[ -15 -141 -176 -316  -86 -143  -35  -52  226 -256  -74  -45  472 -131
   -6  157   19  290    2 -112  -72  -10 -112   17 -157  -92  195 -143
 -129  -44   -3  -84 -160] | setun
[  22  -13   62 -261  133 -172  -43   86   22  -98   62   99  -24 -141
 -149 -172    2   23 -249  -29   67   -2 -136   -7  -54  -30 -171 -174
   20 -241  372 -247  209] | zuti
[ -71  -21  -70  175  -94  334  -59  150   12  -59  -71  -11  227 -139
  361  -64  -16 -114  293  -76 -137  231  216  128 -211 -337   68  128
 -518  -52  196 -106 -190] | lazus
[  16   72   67 -177  191   55  -13   59   25  200  111   36   -2  115
  151  -84  -26 -120  185   92   -7  169  -58 -137  -34 -147  -51   53
   27   44  180  -89  -85] | vena
[-305   90 -164  378 -111   -7  108  -20  -75 -141  -66  121  105   60
   93  -30  -16   88  -97   30   66   -9   60  -20  -22  191   65 -105
   28  329 -153  496  140] | vufo
[ -21  -33  326  -63  171  -34 -202  102  246  -21  -38  170  201   90
  139  103 -136 -452  321  -46   34  105 -177    7 -396 -159  259   46
  -20  302  180 -116 -369] | neb
[ -21  -41  175 -169  106  -99  -99   70  -56  -35   23   51   55  -46
  -70 -138   -2   45 -283  -55  198  -98  -80   90   40  -41 -252 -223
   18 -174  320 -290  120] | lazus
[ -29  -11  -17  -32  -83  116  -90   87    4   26   59 -133  122  147
 -103 -172 -107 -267  317 -243   60  147   31 -175  130  -35  -24  123
  456   87  -29   25  -84] | fep
[ 155 -177  118 -250    4 -399   33  -42  -59  -28  209  280 -265 -106
 -148 -127  102 -100 -471   66   76  -31  -48   35  -68  -33 -420  -65
  281 -318  254  -85  226] | setun
[  26  -42  153   86   68  197   42   10  -71  -63  -68   31    0  -89
  -48  110 -140   15   93   68   60  134   -3  107  -83  -56  -37  111
 -231  -56  160 -312    1] | vena
[ -92  -27  148   65  211  195  -51  134  162   18   53   86  -23  133
   72  -27 -124  -90  239   45   99  286   55  -48 -215   14   36   19
 -125  173  249 -172 -141] | zuti
[ -76 -173 -154 -166 -101 -141  -55 -103  142 -224  -77   20  328  -86
   25   95   -6  215 -144 -140  -18 -138   23   51  -80  -52  155 -219
  -94    6  -38   15 -177] | Paf
[ -55  -30  128   23  222  304   53  161   80  -89  -13   39  -43   16
   89  102 -212 -149  232   28  162  268    1   76 -232 -152   86  251
 -192   52   86 -120 -146] | setun
[  21   -3  148 -189  115 -196  -25   18  -54  -30   -2  117   24  -94
 -101 -177   -5    1 -288  -17  159  -40 -151  -25  -50   -9 -209 -162
   84 -196  265 -199  177] | Paf
[ -29   38  177 -286  128 -326  -43   53  112 -193   22  201  146  -74
 -227 -183  -53   73 -271 -123  161  -84 -120   72  -35    1 -218 -149
  113 -286  245 -290  124] | setun
[  34   23   72 -119  216  -79   -1   57    8  -51   64  130  -27 -127
  -23 -143   73  -42 -218   55   80   73 -155  -86  -20  -97 -150 -190
  -12 -152  410 -251  147] | vufo
[ -34   14   89   17   70  184   21   68  124 -117  -31   26   96   47
   47  112 -132  -40  210  -46   73  141    5  125  -95  -31  110   77
 -107  193   30 -205 -165] | Paf
[  84  -58  184 -179  -23 -254   13   42  -49 -114   29  117  -69 -114
 -121 -144   55  -16 -333  -40   85  -47  -99  100  -79  -49 -359 -139
  189 -329  265 -314  175] | vufo
[-296   59 -140  362 -126  -17  124   -7   57 -110  -66   44   89   57
   13  -41   98   65  -77  -35  -64  -14   82  -64  -27  105   53 -117
   82  218 -138  407   72] | vena
[-132 -333  185 -335 -600  258  533 -217  -69 -117  128  417  621  303
 -126 -118  171  365 -196 -108  194  296  226  551  -76  348 -485  541
  428  473 -297  104  207] | vena
[ -69 -100 -127 -226  -88 -123  -28 -104  136 -132  -62   75  366  -52
   82   45   -6  215  -34  -71    1  -40 -123  -66 -190  -27  196 -161
  -96  150  -64   41  -79] | Leda
[  17   66   69  -70   46  -80    8    5   -7   -2   59  201  -91  111
  -31 -100 -147  -39   22   45   92   80  -56    6    6   66 -128   12
  289  121   11  -67  -18] | fimif
[ -47 -120   19 -197  -36  -77  -11  -60  104  -77  -85   29  288  -15
   -1  145  -45   98  -12  -20    8   17 -102    0 -199 -130  140  -36
 -142  -82  -77  -38 -131] | neb
[-269  266  388  -64 -210 -192 -335  108  160 -155 -244  -70  469  176
 -342 -275  -14   28 -133  -95  -12  -71 -247   65 -170  204  188 -331
  216   -8   89  -43   48] | vufo
[   0 -161  -55 -200 -361 -171  -22 -104   84 -214  -87   66  340  -34
   15  125   35  166  -42  -97 -125  -85  -59   18 -159 -129  221 -166
  -31  -52 -175  -74 -167] | fep
[-259  128 -123  348  102    0  186  -71   32   53  -55  232  364  185
  349  116  115  -68   -1  169  171   87  -75  -22 -105  105  102  -38
 -208  238 -166  544   41] | setun
[ -44   95   91  194  112  201   49  -36 -129   95   -6  191   -9  242
  229  -72 -114 -172  247  102  272  155  -27 -141  -56    7  115   51
  101  314  -64   60 -142] | Leda
[  82  -17 -105 -222  253  171   44  174  173  128   20  -99   81  -58
  404    0   66  -50  297  136 -186  291 -224 -197 -131 -336   86  170
 -164   52  167  -29 -108] | neb
[ -39 -120  100  155   24  180   56   78   34 -121  -46  114 -193  -20
 -141   65 -151 -200   53  -30   37  161   46  159 -166  -70   77  194
   46  198   -2   -9 -115] | Paf
[-120 -107 -118  -84  -72  -72  -44  -78  139 -183 -113   24  342  -72
  -20  141  -61  115  -58  -96  -50  -32  -58   50 -117  -90  220 -161
 -128   74  -47   36 -173] | Paf
[  -1  105   -8   56  156   46   83   25  -28   14   41  149 -165  -16
  183  -80  -71  -95  124   81   12  153  -75 -128   39  -97   25  -23
  130  251   77  -31   -9] | Leda
[-232   48 -111  296 -111  -45   99  -28   38 -103  -46  133  144  107
   99  -43   27    7  -42   20   16   32   18  -39  -49  134   40  -71
  160  247 -156  411    0] | setun
[-125  148   19  400  -37  174 -206   45  163 -125 -230  -46   13  -38
  -51 -219   -3 -110  306 -122 -103  121  166  -46  -69   63  411  -24
 -163  203  -68   72   20] | Leda
[ -24   77   75  -53  209   -1   22   12   60  113   95  116  -16   96
  120  -79  -19 -106   82  124   26  226 -118 -178  -48  -60  -37   19
  134  171  150  -11  -43] | Paf
[ 104   -9 -144 -167 -271 -210  -27    5  -87 -140  205  175  123   55
  -95 -173  139  142 -264   57   52    4  -21 -123   10   52 -200 -245
  154 -257  261  -50   59] | vufo
[-262   35 -116  345 -141    3   97  -46  -11 -125  -18  142   80   86
  -17  -20   17    8 -114   27    1   35   21  -43    1  175   63  -68
  119  263 -119  431   98] | zuti
[ -29    8  162  -39  101  204    3   40   52  -82   31   68   61   90
   89   70 -178  -49  148   16  167   99  -22  100 -139   -4   46  135
  -25  177   42 -169 -208] | setun
[ -45    2  243   42   55  204  -33   23   -9  -90    7   56   43   83
 -164    1  -93  -51  113    4  153  190  -29   43 -120   29   85  128
   11  144  127 -207  -54] | zuti
[-206  -65  -56  160   -7   18  202  152   63 -103  -17   69  -18    4
  -50  -21    4  134  -52  -98   41   74   82   -2  -11    3  -66  -52
   55  161  -36  126   35] | fep
[ -71   32  172   94   94  131   48   64   24 -103  -30   79 -148  108
  -54   45 -162 -187  140  -56  116   59   65  141  -72  -48   67   44
   84   84   -5 -162 -147] | Leda
[-129  -40  153  -37  -59  -36  112   50   40  100 -204  -18  117  140
   41   18  -17   69   36   16  -40   17   18  -65 -140  -72   59  -53
  -77 -229 -185   67 -132] | vufo
[ -15   53  182 -100   63 -247  -52   21  -16  -87  -33  196  -33 -122
 -254 -275   16  -62 -281  -85  115  -57 -187  -39  -84   41 -146 -161
  267  -35  211 -142  226] | fimif
[ 229 -134   46 -421  -13   78   23   14  221  -10 -116  224  325   46
  257   29  139  151  207  110   48  129 -302 -277 -361 -187  482  103
  -95  232 -134   15 -392] | lazus
[  29   11  111 -229  120 -169  -53   13    2  -36   59  113   31  -89
 -133 -213   42   46 -258  -18  120   -5 -161  -37  -62   25 -191 -152
  106 -150  314 -231  181] | zuti
[   0  -64  150   96  111  164   50   90  -45  -20  -96  179   16  142
  160  -50  -82 -358  266   14  212  307   42   93 -218 -159   74  168
  190   73    2   22 -153] | fep
[ -21  -59  128  -78   53  190   -9  126   82  -93  -29   12   18   78
   97  109 -141  -98  181  -16   93  110   31  150  -92  -65   59  141
  -80   44    2 -101  -89] | lazus
[-244   66 -190  501 -225  120  212  -39   17 -118   20   60  -12   72
 -139  -41  117   44  -32  -72 -100   40  161 -109  109   80   29   94
  200  265 -250  435  -21] | vena
[-168   34  -93  217 -163  -45   96   17  -30 -104    8  235   79  130
  223  -28  -66 -133  -47   53  115   35   45  -21  -35  145    8  -51
  172  207 -163  495   25] | setun
[  92  -55  118  -83   63 -204  -62   88    7  -53  -19  180 -151 -168
  -97 -279   56  -96 -251  -49   62   70  -24   32  -80 -110 -261 -137
  148 -272  284 -212  165] | fimif
[  79  -68  114  110  257  256   55   96    0  -47  -18  -13 -193  -24
 -194   76  -97 -146  179   36  123  210   38   41 -139  -90  -13  203
  -47 -119  222 -270 -113] | vena
[ -42 -101 -230  191 -326  -16  353   79  -73   16   -7  284  210  325
  190  -68  370 -251  280  -41  170  317  109 -256 -195  -66  142 -132
  355  206 -194  495  -58] | lazus
[  10  -78  181 -434  127 -127   20  117   49 -136   61  159  136  -76
   25  -61  -92   12 -206    7  100   15 -227   23 -168  -91 -188 -123
  -27 -260  397 -331   83] | zuti
[   7  117  110  -33  174   32 -125   83   50  170   13   26  -24   80
   62 -206   11 -169  199   98  -23  240  -88 -187  -92 -112   43   45
   80   69  185  -14    0] | vena
[-140  234  164 -202  229   98  -79   69  131  119   87   26  354  221
  183 -138  -37  125  147  113   90  235 -294 -215  -33  -69   51   -3
   75  295  172  -96 -165] | zuti
[ 158  -95  -45 -117  -80 -297  -51   87  -24 -106   38   81 -123 -127
 -209 -225   87    5 -245 -129  113  -24  -63   -9  -25  -48 -376 -248
  301 -353  250 -303  174] | lazus
[-295   30 -113  370  -31   24  133   19    4    7  -15  118   47  110
  134  -49   22   11  -60   52   29   75   44 -108  -82  106   -2  -34
   33  253 -143  459   83] | fep
[  82   81   23 -201  172   60  -10   57  110  138   83    1   10   84
   65  -80  -21   -6  176   95  -63  155 -138 -146   12  -52  -15   53
   28    3  150 -168  -70] | Leda
[  -1   20   83 -196  116 -146  -28   44    0  -58   -9  119   51  -74
    3 -183   13  -32 -245   -2   97  -34 -144  -22  -59  -75 -155 -173
   22 -259  251 -171  143] | vufo
[-246   49 -127  456  268   30  -71  308  325  442 -223 -333   47 -372
  353  -49  264   98  169 -276 -129   20   33 -202 -208 -250   86  -75
 -899  386  -84  263  138] | fimif
[ -11 -168  -46 -253  -51 -218 -282  -40  239   65  -31  292  382  284
  230 -107  -12  -71  -40  118  100    8 -246 -106 -280  125  152 -343
  170  253   73  206 -195] | lazus
[ -79 -130  -81 -141  -35  -53  -43   12  114 -193 -124  -11  335  -51
  -34  114   11   97  -32  -41  -45   29  -76   84 -176  -97  196 -143
  -95  -24   77   31 -141] | vufo
[ -22 -103  101 -117  143  232 -201   -3   89  -89  131   38  157   98
 -102   26 -120  -60  130   38  132  239  -11  -11 -108  -58   74  155
 -122   62  264 -203  -63] | lazus
[   4  195  140 -236  154  137  128  165   -8  132   50   43   92   50
  257 -128  -98  157  256  107   63  288 -108 -125  -74  -95  -96  293
 -119   57   46  -98   24] | zuti
[ -14 -135    6 -276  -19  -73  -56   -4  147 -121 -109   65  366  -30
  -22  118  -36  135   29  -14   -3   53 -169  -28 -216 -111  194  -60
 -105  -14   20  -44 -150] | lazus
[  87   59  229 -196  217 -263  -48   29 -178 -119   71  142  -66 -204
 -405 -208   38  199 -514  113  162  -68 -259   71   31  100 -363 -326
  171 -250  663 -482  256] | Leda
[-263    3 -204  358  -50   18  -25   37   62  -21 -105 -115  122   57
   28  -47  132   -3    3  -32  -77   69   40  -79 -121   11  159 -101
  -30  208  -77  444   23] | Paf
[ -38   25  171 -132  110 -198  -38   -1  -62  -62   19  164   -3  -67
 -141 -211   12  -37 -300  -51  195  -84 -115  -39  -19   54 -184 -172
  146 -119  227 -120  255] | fimif
[-209   60  -93  223  -78    6   91  -45    1  -67   41  131  111  110
   38   18   51   67  -75  105   11   89    8  -92  -44  134   22  -64
   97  233  -55  357   41] | lazus
[-183  -20 -105  272  -61   37  163  -62  -31   31  -53   21  -20   58
   58  -25   42   30  -93   26  -31    5   58  -93   20  134  -29  -75
  130  186 -134  322   30] | Paf
[-266   46 -116  348  -33  -51  101    4    0  -76  -55  105  -25  120
  -28  -39   11  -63  -56   19   19   10   64  -65  -60   96   47  -75
  196  181 -127  465   38] | vena
